Below are the code and all the weights of a small trained network. Each question names an input and a class and asks about switching units off, where a switched-off unit gives its printed mean instead of its output.

import numpy as np


def w(rows, s, z=0):
    codes = np.array(rows[::2]) - 128.0
    scale = np.full(codes.shape[1], s)
    scale[-1] = z or s
    return codes * scale


def f(y):
    return y / 2 * (1 + np.tanh(0.7978845608 * (y + 0.044715 * y**3)))


def log_softmax(a):
    a = a - a.max(-1, keepdims=True)
    return a - np.log(np.exp(a).sum(-1, keepdims=True))


def net(x, mask):
    res = np.array(x, float).reshape(1, 4) / 4 @ E
    y = f(res @ A[0][:, :-1].T + A[0][:, -1])
    res = res + np.where(mask, y, B[0][:, -1]) @ B[0][:, :-1]
    return log_softmax(res[-1] @ U[:, :-1].T + U[:, -1])


A, B = {}, {}
E = w([
[152,60,215,164,130,183,246,162,121,172,165],'x0',
[74,34,139,138,14,196,153,45,254,95,55],'x1',
[87,148,127,179,125,113,164,103,152,154,151],'x2',
[152,60,130,232,151,192,137,153,98,210,5],'x3',
],0.011)
A[0] = w([
[219,96,187,176,190,41,208,242,58,223,96,51],'N0',
[138,142,226,72,114,114,172,138,152,55,254,137],'N1',
[73,129,166,147,87,182,157,105,163,152,67,255],'N2',
[102,192,47,198,157,85,18,89,77,94,53,143],'N3',
[169,220,140,182,107,167,120,175,126,155,126,90],'N4',
[58,147,92,45,130,162,116,103,174,93,135,112],'N5',
[113,162,68,98,105,103,122,84,178,71,146,112],'N6',
[86,157,103,62,84,145,143,92,176,36,141,139],'N7',
[127,196,159,152,194,193,173,174,47,124,150,60],'N8',
[143,100,101,176,123,123,138,197,131,173,90,193],'N9',
[129,200,92,73,189,108,138,134,86,200,166,118],'N10',
[122,202,61,141,123,89,142,150,42,159,165,223],'N11',
[131,184,122,119,78,147,124,149,163,98,109,134],'N12',
[166,169,58,123,222,61,112,132,115,153,159,21],'N13',
],0.0078,0.0036)
B[0] = w([
[120,196,142,120,97,89,171,88,89,97,160,252],'N0',
[207,52,109,235,35,97,102,245,219,138,40,219],'N1',
[165,76,159,119,138,109,50,127,185,96,128,232],'N2',
[182,126,103,209,77,135,86,174,211,147,126,235],'N3',
[192,128,181,122,124,123,134,32,119,72,150,154],'N4',
[121,167,141,120,229,112,107,120,68,121,103,187],'N5',
[63,125,145,79,147,197,134,100,69,56,130,192],'N6',
[30,117,166,117,142,90,140,69,102,141,156,211],'N7',
[85,179,149,75,167,111,105,132,77,93,166,194],'N8',
[195,193,248,117,102,154,161,142,79,189,156,189],'N9',
[153,93,58,114,129,121,130,182,126,134,148,212],'N10',
[176,90,130,106,138,124,170,204,167,123,168,221],'N11',
[71,125,153,53,143,105,60,121,116,139,130,152],'N12',
[183,2,59,135,82,99,99,162,136,97,92,208],'N13',
],0.0074,0.014)
U = w([
[150,60,56,116,166,66,55,176,187,125,62,219],'0',
[229,134,108,154,152,131,111,211,162,142,115,193],'1',
[37,239,141,54,238,65,99,50,2,115,147,2],'2',
],0.0067,0.0012)

Each question gives the input, the list of numbers given to net, and the class t.
The units are the neurons (one row each of A and B). Each row of codes is followed by its name. A weight is (code - 128) times the scale printed after its matrix; where a second scale follows, it is the last column's (A, B and U).
mask holds one flag per neuron, in row order. A switched-off neuron (its flag False) gives its mean, the last column of its row in B, instead of its output. The means were averaged over made-up inputs and are rounded, as every weight is.
A unit's drop is (log p(t) with every unit on - log p(t) with that unit switched off) / (log p(t) with every unit on - log p(t) with every unit switched off).
The circuit of an input: a set's keep is (log p(t) with only the set's units on - log p(t) with every unit switched off) / (log p(t) with every unit on - log p(t) with every unit switched off). Starting from the 12 units with the biggest drops (on a tie, the unit counted first), units are removed one at a time, each time the one whose removal leaves the highest keep (on an exact tie, the one counted first), for as long as the keep stays at least 0.8.
units of the circuit, in order: the units of the circuit, biggest drop first
unit that matters most: the unit with the biggest drop
k most important neurons: the k neurons with the biggest drops, biggest first
drop of u: that unit's drop, to one decimal
input [0,-8,0,-5], class 0: unit that matters most -> N13
input [-1,-7,3,-5], class 0: 3 most important neurons -> N13, N9, N10
input [1,-8,5,6], class 2: 2 most important neurons -> N0, N8
input [8,5,-6,-3], class 0: units of the circuit, in order -> N9, N0
input [0,5,8,-2], class 2: 4 most important neurons -> N3, N13, N1, N7
input [1,-5,4,3], class 2: 3 most important neurons -> N1, N0, N8
input [-2,-8,4,-3], class 0: 2 most important neurons -> N13, N9
input [-5,-8,8,-3], class 0: 2 most important neurons -> N13, N9
input [-7,0,5,6], class 1: drop of N7 -> 0.1
input [-6,-8,6,-5], class 0: drop of N13 -> 0.3
input [-6,-1,-3,8], class 1: drop of N9 -> 0.2
